Below is a small trained network, with its code and all its weights. Each question gives an input and a class and asks what happens when units are switched off, that is, made to give their printed mean instead of their output.

import numpy as np


def w(rows, s, z=0):
    codes = np.array(rows[::2]) - 128.0
    scale = np.full(codes.shape[1], s)
    scale[-1] = z or s
    return codes * scale


def f(y):
    return y / 2 * (1 + np.tanh(0.7978845608 * (y + 0.044715 * y**3)))


def log_softmax(a):
    a = a - a.max(-1, keepdims=True)
    return a - np.log(np.exp(a).sum(-1, keepdims=True))


def net(x, mask):
    res = np.array(x, float).reshape(1, 7) / 4 @ E
    y = f(res @ A[0][:, :-1].T + A[0][:, -1])
    res = res + np.where(mask, y, B[0][:, -1]) @ B[0][:, :-1]
    return log_softmax(res[-1] @ U[:, :-1].T + U[:, -1])


A, B = {}, {}
E = w([
[196,94,213,153,40,160,130,175],'x0',
[147,194,47,96,116,76,162,158],'x1',
[148,92,125,102,160,17,116,124],'x2',
[91,117,100,73,187,173,64,123],'x3',
[111,138,77,210,179,86,120,18],'x4',
[199,97,156,118,190,163,254,172],'x5',
[93,63,181,88,144,50,99,216],'x6',
],0.0075)
A[0] = w([
[117,129,165,124,125,202,160,96,93],'N1',
[132,161,116,61,107,238,166,199,149],'N2',
[155,96,144,172,177,250,144,121,145],'N3',
[110,58,183,70,117,116,27,198,251],'N4',
[174,116,166,181,32,129,123,165,150],'N5',
[149,140,113,145,160,74,229,181,126],'N6',
[26,144,139,160,105,133,63,140,228],'N7',
],0.019,0.0029)
B[0] = w([
[122,73,157,156,154,92,106,154,164],'N1',
[170,172,165,29,82,115,108,134,201],'N2',
[93,55,108,179,146,116,192,129,192],'N3',
[144,75,133,3,137,93,116,127,254],'N4',
[135,211,136,189,90,162,173,135,197],'N5',
[114,42,153,114,133,116,172,137,198],'N6',
[104,120,92,197,175,121,189,113,210],'N7',
],0.017,0.021)
U = w([
[77,169,2,144,194,118,100,50,198],'0',
[126,56,144,79,135,85,129,140,206],'1',
[173,217,157,91,50,146,91,140,121],'2',
[96,92,152,214,111,144,167,147,68],'3',
[115,126,147,147,124,181,22,145,3],'4',
],0.0076,0.0039)

Each question gives the input, the list of numbers given to net, and the class t.
The units are the neurons (one row each of A and B). Each row of codes is followed by its name. A weight is (code - 128) times the scale printed after its matrix; where a second scale follows, it is the last column's (A, B and U).
mask holds one flag per neuron, in row order. A switched-off neuron (its flag False) gives its mean, the last column of its row in B, instead of its output. The means were averaged over made-up inputs and are rounded, as every weight is.
A unit's drop is (log p(t) with every unit on - log p(t) with that unit switched off) / (log p(t) with every unit on - log p(t) with every unit switched off).
The circuit of an input: a set's keep is (log p(t) with only the set's units on - log p(t) with every unit switched off) / (log p(t) with every unit on - log p(t) with every unit switched off). Starting from all 7 units, units are removed one at a time, each time the one whose removal leaves the highest keep (on an exact tie, the one counted first), for as long as the keep stays at least 0.8.
units of the circuit, in order: the units of the circuit, biggest drop first
top k neurons: the k neurons with the biggest drops, biggest first
drop when u is switched off: that unit's drop, to one decimal
input [0,4,-6,2,-2,2,-4], class 2: units of the circuit, in order -> [N2]
input [-6,8,-5,2,5,1,-3], class 0: top 2 neurons -> [N4; N2]
input [6,8,-2,-2,7,-2,-4], class 2: units of the circuit, in order -> [N7; N3]
input [3,6,5,-3,5,-5,-3], class 0: units of the circuit, in order -> [N2; N6]
input [8,-2,-5,2,-6,6,-6], class 3: top 3 neurons -> [N3; N1; N5]
input [-2,8,-7,4,5,1,-2], class 0: top 2 neurons -> [N4; N6]
input [2,6,0,0,1,-1,-1], class 2: top 4 neurons -> [N7; N3; N4; N1]
input [8,-7,-2,-6,-1,-3,8], class 2: top 2 neurons -> [N5; N4]
input [0,-5,6,-3,-6,-1,-7], class 2: top 2 neurons -> [N7; N6]
input [8,3,1,-4,-8,5,4], class 2: top 2 neurons -> [N5; N2]
input [7,0,-4,-1,4,7,-7], class 3: top 2 neurons -> [N3; N4]
input [8,-5,-1,3,2,5,-4], class 3: drop when N3 is switched off -> 0.2
input [-4,-6,-3,5,7,1,-4], class 3: drop when N3 is switched off -> 0.3
input [-4,6,8,3,2,-3,-3], class 0: units of the circuit, in order -> [N4]
input [-6,-5,-8,-1,6,-7,-2], class 0: drop when N7 is switched off -> 0.1
input [8,-8,7,-5,-3,1,0], class 2: drop when N7 is switched off -> 0.1
